Here is a tiny trained network, its code and every weight. The questions are about switching its units off for an input and a target symbol, where a switched-off unit gives its printed mean instead of its output.

import numpy as np


def w(rows, s, z=0):
    codes = np.array(rows[::2]) - 128.0
    scale = np.full(codes.shape[1], s)
    scale[-1] = z or s
    return codes * scale


def norm(h):
    return h / np.sqrt((h * h).mean(-1, keepdims=True) + 1e-5)


def f(y):
    return np.maximum(y, 0)


def softmax(a):
    e = np.exp(a - a.max(-1, keepdims=True))
    return e / e.sum(-1, keepdims=True)


def log_softmax(a):
    a = a - a.max(-1, keepdims=True)
    return a - np.log(np.exp(a).sum(-1, keepdims=True))


def net(x, mask):
    ids = ['βδζηθλξπσφψ'.index(c) for c in x.split()]
    T = len(ids)
    res = E[ids] + P[:T]
    r = norm(res)
    for j in range(3):
        rows = slice(2 * j, 2 * j + 2)
        q, k, v = (r @ M[0][rows].T for M in (Q, K, V))
        z = softmax(np.where(np.tri(T) > 0, q @ k.T / 2**0.5, -1e9)) @ v
        o = O[0][rows]
        res = res + np.where(mask[j], z, o[:, -1]) @ o[:, :-1]
    y = f(norm(res) @ A[0][:, :-1].T + A[0][:, -1])
    res = res + np.where(mask[3:19], y, B[0][:, -1]) @ B[0][:, :-1]
    return log_softmax(norm(res)[-1] @ U[:, :-1].T + U[:, -1])


Q, K, V, O, A, B = {}, {}, {}, {}, {}, {}
E = w([
[83,190,167],'β',
[104,161,163],'δ',
[104,53,144],'ζ',
[146,121,181],'η',
[169,98,197],'θ',
[134,9,111],'λ',
[147,165,182],'ξ',
[87,45,131],'π',
[149,122,123],'σ',
[155,160,189],'φ',
[151,128,180],'ψ',
],0.012)
P = w([
[121,148,124],'0',
[85,109,254],'1',
[130,146,102],'2',
[83,95,216],'3',
[120,134,93],'4',
[106,94,174],'5',
[98,143,83],'6',
],0.016)
Q[0] = w([
[199,117,198],'H0',
[76,254,115],'H0',
[170,163,79],'H1',
[142,70,53],'H1',
[148,120,172],'H2',
[126,75,108],'H2',
],0.0071)
K[0] = w([
[144,142,212],'H0',
[72,111,70],'H0',
[134,87,114],'H1',
[71,101,118],'H1',
[2,155,128],'H2',
[168,186,132],'H2',
],0.0087)
V[0] = w([
[186,86,11],'H0',
[74,181,154],'H0',
[71,160,142],'H1',
[103,181,97],'H1',
[229,169,99],'H2',
[53,108,82],'H2',
],0.011)
O[0] = w([
[254,189,160,2],'H0',
[138,133,208,164],'H0',
[88,62,213,145],'H1',
[185,160,156,105],'H1',
[80,219,81,93],'H2',
[248,22,209,82],'H2',
],0.005,0.0082)
A[0] = w([
[130,51,128,162],'N0',
[190,102,2,212],'N1',
[144,156,125,57],'N2',
[232,72,135,116],'N3',
[115,109,199,165],'N4',
[157,97,135,32],'N5',
[54,107,144,219],'N6',
[99,195,71,101],'N7',
[53,184,97,167],'N8',
[15,240,30,181],'N9',
[135,22,123,252],'N10',
[73,10,214,98],'N11',
[45,152,167,130],'N12',
[152,165,160,124],'N13',
[186,101,144,219],'N14',
[92,117,179,53],'N15',
],0.0094,0.0027)
B[0] = w([
[169,180,123,171],'N0',
[95,139,195,154],'N1',
[82,139,79,130],'N2',
[228,67,145,136],'N3',
[115,160,182,179],'N4',
[168,97,129,130],'N5',
[185,179,85,222],'N6',
[168,177,130,154],'N7',
[143,73,84,182],'N8',
[106,58,137,209],'N9',
[196,254,174,196],'N10',
[101,154,185,245],'N11',
[200,160,80,203],'N12',
[215,159,83,132],'N13',
[184,160,42,138],'N14',
[58,63,180,165],'N15',
],0.0059,0.011)
U = w([
[75,106,255,240],'β',
[92,144,221,159],'δ',
[167,152,189,182],'ζ',
[98,110,138,129],'η',
[109,113,101,31],'θ',
[213,157,118,139],'λ',
[103,138,125,4],'ξ',
[180,106,171,28],'π',
[181,230,50,140],'σ',
[87,140,107,112],'φ',
[72,115,84,109],'ψ',
],0.015,0.0036)

Each question gives the input, a string of symbols that net reads in full, and the target symbol t.
The units are the heads (2 rows each of Q, K, V and O) and the neurons (one row each of A and B). Each row of codes is followed by its name. A weight is (code - 128) times the scale printed after its matrix; where a second scale follows, it is the last column's (O, A, B and U).
mask holds one flag per unit, heads first, then neurons. A switched-off unit (its flag False) gives its mean, the last column of its rows in O or B, instead of its output. The means were averaged over made-up inputs and are rounded, as every weight is.
A unit's drop is (log p(t) with every unit on - log p(t) with that unit switched off) / (log p(t) with every unit on - log p(t) with every unit switched off).
The circuit of an input: a set's keep is (log p(t) with only the set's units on - log p(t) with every unit switched off) / (log p(t) with every unit on - log p(t) with every unit switched off). Starting from the 12 units with the biggest drops (on a tie, the unit counted first), units are removed one at a time, each time the one whose removal leaves the highest keep (on an exact tie, the one counted first), for as long as the keep stays at least 0.8.
circuit, biggest first: the units of the circuit, biggest drop first
most important unit: the unit with the biggest drop
top k neurons: the k neurons with the biggest drops, biggest first
heads that matter: for each layer, one digit per head in row order, 1 if its drop is at least 0.15 and else 0, layers parted by /
input λ σ σ, target λ: circuit, biggest first	H0; N3
input β ζ β, target β: heads that matter	001
input φ σ ψ σ β, target ψ: top 2 neurons	N10; N9
input β λ σ, target β: circuit, biggest first	N1; N9
input ζ σ π, target ζ: circuit, biggest first	H2; N10
input β ψ ψ, target β: circuit, biggest first	N9; N10
input ξ σ σ φ β, target σ: top 3 neurons	N7; N12; N15
input π φ ζ ψ λ ψ λ, target λ: circuit, biggest first	H2; N10
input σ θ ψ φ σ δ β, target σ: circuit, biggest first	H0; N11
input σ ψ π, target σ: circuit, biggest first	H0
input ψ ψ σ, target ψ: top 4 neurons	N9; N10; N6; N12
input σ ψ δ σ λ σ ψ, target λ: heads that matter	100
input ζ ζ ζ, target ζ: heads that matter	001
input β φ β, target β: most important unit	H1
input λ δ σ ψ σ π λ, target σ: circuit, biggest first	N10; N15
input φ σ β σ σ, target β: heads that matter	100
input σ σ ζ, target σ: heads that matter	000
input σ π π, target σ: heads that matter	000
input σ ξ ψ σ η, target ψ: top 2 neurons	N9; N10
input σ β λ, target σ: top 3 neurons	N15; N11; N4
